Below is a small trained network, with its code and all its weights. Each question gives an input and a class and asks what happens when units are switched off, that is, made to give their printed mean instead of their output.

import numpy as np


def w(rows, s, z=0):
    codes = np.array(rows[::2]) - 128.0
    scale = np.full(codes.shape[1], s)
    scale[-1] = z or s
    return codes * scale


def f(y):
    return np.maximum(y, 0)


def log_softmax(a):
    a = a - a.max(-1, keepdims=True)
    return a - np.log(np.exp(a).sum(-1, keepdims=True))


def net(x, mask):
    res = np.array(x, float).reshape(1, 3) / 4 @ E
    y = f(res @ A[0][:, :-1].T + A[0][:, -1])
    res = res + np.where(mask, y, B[0][:, -1]) @ B[0][:, :-1]
    return log_softmax(res[-1] @ U[:, :-1].T + U[:, -1])


A, B = {}, {}
E = w([
[118,131,97,1,26],'x0',
[192,209,139,175,89],'x1',
[163,8,181,212,88],'x2',
],0.0092)
A[0] = w([
[118,133,108,123,121,72],'n0',
[136,105,124,109,74,157],'n1',
[118,143,134,119,134,201],'n2',
[154,88,139,130,23,143],'n3',
[116,139,95,127,141,84],'n4',
[120,127,120,139,151,100],'n5',
[139,148,120,97,157,227],'n6',
[134,136,135,103,177,4],'n7',
[144,92,131,252,156,224],'n8',
[143,124,162,92,125,49],'n9',
[156,148,130,139,140,128],'n10',
[129,145,153,103,152,51],'n11',
[149,159,106,151,108,35],'n12',
[148,176,139,182,95,192],'n13',
[107,141,96,158,104,98],'n14',
[118,164,150,113,136,56],'n15',
[123,122,130,153,166,242],'n16',
[117,149,149,134,109,71],'n17',
[125,134,159,112,135,182],'n18',
[125,59,124,97,124,143],'n19',
[111,156,150,124,126,59],'n20',
[102,37,128,100,151,121],'n21',
[101,119,126,92,182,124],'n22',
[113,148,139,151,101,151],'n23',
],0.02,0.0029)
B[0] = w([
[127,114,103,176,156,137],'n0',
[70,196,53,137,145,176],'n1',
[78,80,78,137,89,146],'n2',
[124,186,106,170,18,203],'n3',
[162,160,117,86,116,143],'n4',
[137,144,127,117,166,144],'n5',
[62,86,53,119,65,162],'n6',
[134,208,124,142,118,143],'n7',
[114,47,255,182,236,252],'n8',
[147,183,135,96,151,142],'n9',
[151,73,124,153,107,150],'n10',
[167,143,110,110,131,139],'n11',
[195,117,194,98,118,149],'n12',
[185,36,168,133,112,181],'n13',
[145,135,157,105,125,134],'n14',
[165,144,99,106,115,146],'n15',
[38,64,117,120,172,173],'n16',
[165,128,156,120,134,136],'n17',
[73,85,115,126,100,137],'n18',
[132,163,165,179,77,182],'n19',
[160,153,123,99,121,138],'n20',
[190,143,182,225,74,196],'n21',
[24,194,156,182,167,163],'n22',
[142,124,172,96,123,144],'n23',
],0.023,0.02)
U = w([
[30,144,2,58,193,138],'0',
[82,180,116,201,6,145],'1',
[162,185,129,111,242,2],'2',
[94,68,228,216,175,216],'3',
[165,13,92,51,153,45],'4',
],0.0083,0.0025)

Each question gives the input, the list of numbers given to net, and the class t.
The units are the neurons (one row each of A and B). Each row of codes is followed by its name. A weight is (code - 128) times the scale printed after its matrix; where a second scale follows, it is the last column's (A, B and U).
mask holds one flag per neuron, in row order. A switched-off neuron (its flag False) gives its mean, the last column of its row in B, instead of its output. The means were averaged over made-up inputs and are rounded, as every weight is.
A unit's drop is (log p(t) with every unit on - log p(t) with that unit switched off) / (log p(t) with every unit on - log p(t) with every unit switched off).
The circuit of an input: a set's keep is (log p(t) with only the set's units on - log p(t) with every unit switched off) / (log p(t) with every unit on - log p(t) with every unit switched off). Starting from the 12 units with the biggest drops (on a tie, the unit counted first), units are removed one at a time, each time the one whose removal leaves the highest keep (on an exact tie, the one counted first), for as long as the keep stays at least 0.8.
circuit, biggest first: the units of the circuit, biggest drop first
unit that matters most: the unit with the biggest drop
top k neurons: the k neurons with the biggest drops, biggest first
drop of u: that unit's drop, to one decimal
input [-2,2,-6], class 0: circuit, biggest first : n8, n21, n3
input [7,2,-4], class 1: unit that matters most : n16
input [6,-5,-7], class 0: top 2 neurons : n3, n21
input [1,3,-1], class 4: top 4 neurons : n8, n3, n21, n19
input [2,2,-8], class 0: top 3 neurons : n21, n3, n19
input [0,5,-3], class 4: top 2 neurons : n8, n3
input [-2,-4,-4], class 0: top 2 neurons : n8, n3
input [2,-3,-6], class 0: top 2 neurons : n21, n3
input [6,-1,-3], class 1: drop of n21 : -0.1
input [0,1,-1], class 4: drop of n23 : 0.0
input [-2,0,-7], class 0: drop of n3 : 0.1
